Below is a small trained network, with its code and all its weights. Each question gives an input and a target symbol and asks what happens when units are switched off, that is, made to give their printed mean instead of their output.

import numpy as np


def w(rows, s, z=0):
    codes = np.array(rows[::2]) - 128.0
    scale = np.full(codes.shape[1], s)
    scale[-1] = z or s
    return codes * scale


def norm(h):
    return h / np.sqrt((h * h).mean(-1, keepdims=True) + 1e-5)


def softmax(a):
    e = np.exp(a - a.max(-1, keepdims=True))
    return e / e.sum(-1, keepdims=True)


def log_softmax(a):
    a = a - a.max(-1, keepdims=True)
    return a - np.log(np.exp(a).sum(-1, keepdims=True))


def net(x, mask):
    ids = ['βγζλμξπστ'.index(c) for c in x.split()]
    T = len(ids)
    res = E[ids] + P[:T]
    u = 0
    for l in range(2):
        r = norm(res)
        for j in range(3):
            rows = slice(4 * j, 4 * j + 4)
            q, k, v = (r @ M[l][rows].T for M in (Q, K, V))
            z = softmax(np.where(np.tri(T) > 0, q @ k.T / 4**0.5, -1e9)) @ v
            o = O[l][rows]
            res = res + np.where(mask[u + j], z, o[:, -1]) @ o[:, :-1]
        u += 3
    return log_softmax(norm(res)[-1] @ U[:, :-1].T + U[:, -1])


Q, K, V, O = {}, {}, {}, {}
E = w([
[121,97,120],'β',
[114,106,123],'γ',
[118,113,118],'ζ',
[104,113,115],'λ',
[111,254,70],'μ',
[48,119,97],'ξ',
[132,210,135],'π',
[112,109,113],'σ',
[88,72,89],'τ',
],0.033)
P = w([
[255,88,147],'0',
[103,176,31],'1',
[126,171,45],'2',
[135,171,51],'3',
[125,177,41],'4',
[126,179,44],'5',
[122,176,45],'6',
[140,175,47],'7',
[140,168,49],'8',
],0.0087)
Q[0] = w([
[62,108,180],'0.h0',
[207,172,137],'0.h0',
[49,213,195],'0.h0',
[126,137,173],'0.h0',
[22,77,121],'0.h1',
[178,239,168],'0.h1',
[176,162,201],'0.h1',
[170,142,147],'0.h1',
[133,98,14],'0.h2',
[111,249,168],'0.h2',
[73,198,209],'0.h2',
[51,103,110],'0.h2',
],0.014)
K[0] = w([
[119,191,205],'0.h0',
[114,99,143],'0.h0',
[123,128,179],'0.h0',
[149,138,156],'0.h0',
[199,75,124],'0.h1',
[120,252,149],'0.h1',
[83,176,126],'0.h1',
[72,151,159],'0.h1',
[188,84,130],'0.h2',
[65,137,104],'0.h2',
[16,181,46],'0.h2',
[165,172,59],'0.h2',
],0.019)
V[0] = w([
[137,122,213],'0.h0',
[112,113,134],'0.h0',
[165,149,77],'0.h0',
[131,228,104],'0.h0',
[166,184,144],'0.h1',
[183,182,89],'0.h1',
[193,159,162],'0.h1',
[117,85,246],'0.h1',
[152,159,69],'0.h2',
[138,115,170],'0.h2',
[149,200,59],'0.h2',
[140,102,206],'0.h2',
],0.011)
O[0] = w([
[239,56,133,1],'0.h0',
[148,146,96,134],'0.h0',
[54,112,148,174],'0.h0',
[179,81,143,117],'0.h0',
[111,128,70,79],'0.h1',
[89,103,32,135],'0.h1',
[168,59,2,94],'0.h1',
[169,134,128,58],'0.h1',
[95,54,46,162],'0.h2',
[142,151,153,103],'0.h2',
[145,99,101,137],'0.h2',
[139,227,157,81],'0.h2',
],0.0066,0.0078)
Q[1] = w([
[138,82,173],'1.h0',
[214,145,154],'1.h0',
[134,93,93],'1.h0',
[132,95,51],'1.h0',
[96,183,52],'1.h1',
[141,53,45],'1.h1',
[152,40,5],'1.h1',
[101,118,126],'1.h1',
[249,83,130],'1.h2',
[65,125,189],'1.h2',
[123,127,168],'1.h2',
[90,116,116],'1.h2',
],0.019)
K[1] = w([
[126,142,123],'1.h0',
[45,144,156],'1.h0',
[125,151,45],'1.h0',
[147,198,19],'1.h0',
[169,148,78],'1.h1',
[249,49,166],'1.h1',
[233,13,153],'1.h1',
[122,115,83],'1.h1',
[64,131,61],'1.h2',
[162,77,178],'1.h2',
[118,101,148],'1.h2',
[125,144,149],'1.h2',
],0.017)
V[1] = w([
[143,162,100],'1.h0',
[171,106,162],'1.h0',
[152,63,86],'1.h0',
[79,76,165],'1.h0',
[140,68,129],'1.h1',
[93,117,138],'1.h1',
[138,77,113],'1.h1',
[143,210,126],'1.h1',
[66,35,119],'1.h2',
[125,248,131],'1.h2',
[104,154,79],'1.h2',
[125,141,123],'1.h2',
],0.014)
O[1] = w([
[46,179,100,191],'1.h0',
[199,147,215,5],'1.h0',
[223,213,49,135],'1.h0',
[158,72,175,68],'1.h0',
[5,156,92,76],'1.h1',
[137,158,91,170],'1.h1',
[2,128,81,112],'1.h1',
[224,14,191,142],'1.h1',
[198,43,101,254],'1.h2',
[4,157,164,50],'1.h2',
[68,123,200,106],'1.h2',
[117,135,150,119],'1.h2',
],0.0064,0.0037)
U = w([
[137,216,12,97],'β',
[49,246,144,102],'γ',
[201,166,95,235],'ζ',
[115,209,209,226],'λ',
[54,55,128,85],'μ',
[59,108,232,170],'ξ',
[152,52,159,186],'π',
[94,36,34,2],'σ',
[183,8,21,45],'τ',
],0.013,0.0067)

Each question gives the input, a string of symbols that net reads in full, and the target symbol t.
The units are the heads (4 rows each of Q, K, V and O). Each row of codes is followed by its name. A weight is (code - 128) times the scale printed after its matrix; where a second scale follows, it is the last column's (O and U).
mask holds one flag per head, layer by layer. A switched-off head (its flag False) gives its mean, the last column of its rows in O, instead of its output. The means were averaged over made-up inputs and are rounded, as every weight is.
A unit's drop is (log p(t) with every unit on - log p(t) with that unit switched off) / (log p(t) with every unit on - log p(t) with every unit switched off).
The circuit of an input: a set's keep is (log p(t) with only the set's units on - log p(t) with every unit switched off) / (log p(t) with every unit on - log p(t) with every unit switched off). Starting from all 6 units, units are removed one at a time, each time the one whose removal leaves the highest keep (on an exact tie, the one counted first), for as long as the keep stays at least 0.8.
units of the circuit, in order: the units of the circuit, biggest drop first
unit that matters most: the unit with the biggest drop
heads that matter: for each layer, one digit per head in row order, 1 if its drop is at least 0.15 and else 0, layers parted by /
drop when u is switched off: that unit's drop, to one decimal
input σ γ λ β β π σ, target τ: heads that matter	011 / 011
input σ β τ λ σ β β ζ λ, target τ: units of the circuit, in order	[1.h2]
input β π λ β β λ τ, target β: heads that matter	011 / 001
input λ ξ μ λ π ζ, target ξ: units of the circuit, in order	[0.h2 1.h2 1.h1]
input τ μ μ ζ β λ γ λ λ, target π: units of the circuit, in order	[0.h1 1.h1]
input λ μ γ γ, target ξ: units of the circuit, in order	[0.h2 1.h0 0.h1]
input λ γ γ β ξ σ, target ξ: units of the circuit, in order	[0.h2 1.h0 0.h1]
input β ζ ζ, target ζ: units of the circuit, in order	[0.h2 1.h1]
input σ μ β τ β β, target τ: units of the circuit, in order	[1.h2 0.h1]
input π β β π ζ σ γ, target γ: heads that matter	110 / 101
input β σ σ σ τ β γ, target ζ: heads that matter	001 / 000
input σ ζ μ γ, target τ: units of the circuit, in order	[0.h1 1.h2]
input σ μ ξ λ, target τ: units of the circuit, in order	[0.h2 1.h2 1.h1]
input τ π σ π λ γ, target π: heads that matter	010 / 000
input π μ ξ μ σ γ μ ζ, target γ: units of the circuit, in order	[1.h2]
input τ σ λ ξ λ β λ, target π: units of the circuit, in order	[0.h1 1.h0 1.h1]
input σ μ τ μ γ, target τ: units of the circuit, in order	[0.h2 1.h1]
input τ σ μ γ γ γ, target π: units of the circuit, in order	[0.h1 1.h1]
input σ ξ τ π λ μ β ζ, target τ: units of the circuit, in order	[0.h1 1.h2]
input π τ β λ σ π ζ, target γ: unit that matters most	0.h0
input τ β τ μ μ β μ β σ, target π: heads that matter	010 / 010
input σ μ π σ ζ μ β γ ζ, target τ: units of the circuit, in order	[0.h1 0.h2 1.h2]
input γ ζ λ τ λ π μ β σ, target λ: drop when 1.h2 is switched off	0.3
input π μ π γ γ β, target γ: drop when 1.h1 is switched off	0.0
input β μ β, target ζ: drop when 0.h2 is switched off	0.8
input γ σ π μ σ β β, target λ: drop when 1.h1 is switched off	0.2
